Here is a tiny trained network, its code and every weight. The questions are about switching its units off for an input and a class, where a switched-off unit gives its printed mean instead of its output.

import numpy as np


def w(rows, s, z=0):
    codes = np.array(rows[::2]) - 128.0
    scale = np.full(codes.shape[1], s)
    scale[-1] = z or s
    return codes * scale


def norm(h):
    return h / np.sqrt((h * h).mean(-1, keepdims=True) + 1e-5)


def f(y):
    return y / 2 * (1 + np.tanh(0.7978845608 * (y + 0.044715 * y**3)))


def log_softmax(a):
    a = a - a.max(-1, keepdims=True)
    return a - np.log(np.exp(a).sum(-1, keepdims=True))


def net(x, mask):
    res = np.array(x, float).reshape(1, 8) / 4 @ E
    u = 0
    for l in range(2):
        y = f(norm(res) @ A[l][:, :-1].T + A[l][:, -1])
        res = res + np.where(mask[u : u + 16], y, B[l][:, -1]) @ B[l][:, :-1]
        u += 16
    return log_softmax(norm(res)[-1] @ U[:, :-1].T + U[:, -1])


A, B = {}, {}
E = w([
[126,130,129,128],'x0',
[140,191,72,4],'x1',
[129,128,127,127],'x2',
[128,128,130,129],'x3',
[128,130,129,129],'x4',
[35,139,181,99],'x5',
[62,40,16,125],'x6',
[85,251,58,217],'x7',
],0.0035)
A[0] = w([
[139,126,128,125,32],'L0N0',
[134,122,136,129,100],'L0N1',
[108,120,158,116,67],'L0N2',
[137,129,127,126,1],'L0N3',
[196,117,99,151,37],'L0N4',
[208,125,94,141,98],'L0N5',
[227,117,73,153,72],'L0N6',
[225,117,77,152,77],'L0N7',
[127,149,142,145,56],'L0N8',
[186,194,220,130,3],'L0N9',
[241,104,74,163,75],'L0N10',
[109,122,94,96,107],'L0N11',
[20,146,199,103,27],'L0N12',
[253,115,75,158,131],'L0N13',
[14,144,193,93,65],'L0N14',
[196,110,99,142,85],'L0N15',
],0.007,0.0044)
B[0] = w([
[109,98,95,106,58],'L0N0',
[129,117,117,129,103],'L0N1',
[107,125,115,129,87],'L0N2',
[98,82,64,84,48],'L0N3',
[66,105,134,117,96],'L0N4',
[73,138,153,107,151],'L0N5',
[33,143,158,103,159],'L0N6',
[24,141,165,100,159],'L0N7',
[128,106,107,107,78],'L0N8',
[177,190,156,119,157],'L0N9',
[37,135,176,110,184],'L0N10',
[163,136,119,150,126],'L0N11',
[1,133,156,96,139],'L0N12',
[38,154,196,104,252],'L0N13',
[24,144,180,115,170],'L0N14',
[74,115,152,108,130],'L0N15',
],0.0057,0.002)
A[1] = w([
[254,137,82,147,104],'L1N0',
[130,86,133,185,2],'L1N1',
[86,116,152,112,52],'L1N2',
[117,85,178,199,76],'L1N3',
[86,67,41,132,115],'L1N4',
[89,85,167,198,22],'L1N5',
[91,60,45,124,109],'L1N6',
[84,133,139,87,77],'L1N7',
[174,50,191,84,91],'L1N8',
[105,154,129,128,73],'L1N9',
[126,151,90,36,110],'L1N10',
[130,163,91,52,81],'L1N11',
[34,148,164,97,98],'L1N12',
[139,183,92,48,144],'L1N13',
[153,51,170,60,145],'L1N14',
[124,206,98,212,196],'L1N15',
],0.0084,0.0022)
B[1] = w([
[63,81,192,149,159],'L1N0',
[183,142,126,148,126],'L1N1',
[120,142,108,177,145],'L1N2',
[186,127,88,146,200],'L1N3',
[152,195,255,83,180],'L1N4',
[193,113,103,184,190],'L1N5',
[154,222,239,96,179],'L1N6',
[120,130,125,180,155],'L1N7',
[84,157,57,93,219],'L1N8',
[124,96,132,120,132],'L1N9',
[187,115,115,238,183],'L1N10',
[171,82,136,207,164],'L1N11',
[115,67,134,192,239],'L1N12',
[148,63,145,188,203],'L1N13',
[80,177,43,127,232],'L1N14',
[107,64,80,27,254],'L1N15',
],0.0076,0.0031)
U = w([
[177,206,254,58,114],'0',
[85,131,8,49,98],'1',
[251,81,104,241,88],'2',
[5,120,181,192,64],'3',
[128,108,141,124,254],'4',
],0.011,0.0069)

Each question gives the input, the list of numbers given to net, and the class t.
The units are the neurons (one row each of A and B). Each row of codes is followed by its name. A weight is (code - 128) times the scale printed after its matrix; where a second scale follows, it is the last column's (A, B and U).
mask holds one flag per neuron, layer by layer. A switched-off neuron (its flag False) gives its mean, the last column of its row in B, instead of its output. The means were averaged over made-up inputs and are rounded, as every weight is.
A unit's drop is (log p(t) with every unit on - log p(t) with that unit switched off) / (log p(t) with every unit on - log p(t) with every unit switched off).
The circuit of an input: a set's keep is (log p(t) with only the set's units on - log p(t) with every unit switched off) / (log p(t) with every unit on - log p(t) with every unit switched off). Starting from the 12 units with the biggest drops (on a tie, the unit counted first), units are removed one at a time, each time the one whose removal leaves the highest keep (on an exact tie, the one counted first), for as long as the keep stays at least 0.8.
units of the circuit, in order: the units of the circuit, biggest drop first
unit that matters most: the unit with the biggest drop
k most important neurons: the k neurons with the biggest drops, biggest first
k most important neurons of layer l: the k neurons of layer l with the biggest drops, biggest first
input [-5,3,3,-4,-3,-1,7,5], class 0: units of the circuit, in order -> L1N4; L1N6
input [3,-6,-4,8,-7,1,-7,6], class 0: unit that matters most -> L1N12
input [7,8,-4,-8,5,0,5,6], class 2: units of the circuit, in order -> L1N10; L1N13; L1N11
input [-1,-2,8,3,-3,-2,-5,-7], class 1: units of the circuit, in order -> L1N8; L1N14
input [5,6,-4,-7,-4,8,8,3], class 0: units of the circuit, in order -> L1N4; L1N6; L0N13
input [-8,-5,2,3,-5,-7,8,-5], class 0: units of the circuit, in order -> L1N6; L1N4
input [0,-3,5,-4,7,-4,2,4], class 1: 2 most important neurons -> L1N15; L0N14
input [4,7,6,5,8,6,6,-4], class 2: 2 most important neurons -> L1N10; L1N11
input [3,-3,1,8,0,-8,-7,1], class 3: 4 most important neurons -> L0N13; L0N10; L0N7; L0N6
input [-6,-3,-8,8,-4,-7,-7,6], class 0: 2 most important neurons of layer 0 -> L0N9; L0N13
input [0,3,6,5,-4,-7,8,2], class 0: 2 most important neurons of layer 1 -> L1N4; L1N6
input [-1,0,-4,6,3,-7,2,-8], class 1: 2 most important neurons of layer 1 -> L1N14; L1N8
input [8,-8,-7,-3,-5,-7,-8,-2], class 0: 3 most important neurons of layer 1 -> L1N10; L1N13; L1N12
input [-6,7,-3,7,3,-3,5,-1], class 2: units of the circuit, in order -> L1N10
input [1,7,-1,6,0,-6,-6,-4], class 2: 2 most important neurons -> L1N10; L1N13
input [-6,-7,7,-1,-3,4,5,8], class 1: 2 most important neurons -> L1N15; L1N10
input [6,5,0,1,-6,4,-2,-6], class 1: 2 most important neurons -> L1N14; L1N8
input [0,7,-6,-4,-8,1,6,6], class 2: 2 most important neurons of layer 1 -> L1N10; L1N11
input [-8,8,-3,8,2,4,-7,-7], class 2: 2 most important neurons of layer 0 -> L0N13; L0N10
input [-4,-6,3,4,1,-2,2,7], class 1: units of the circuit, in order -> L1N15
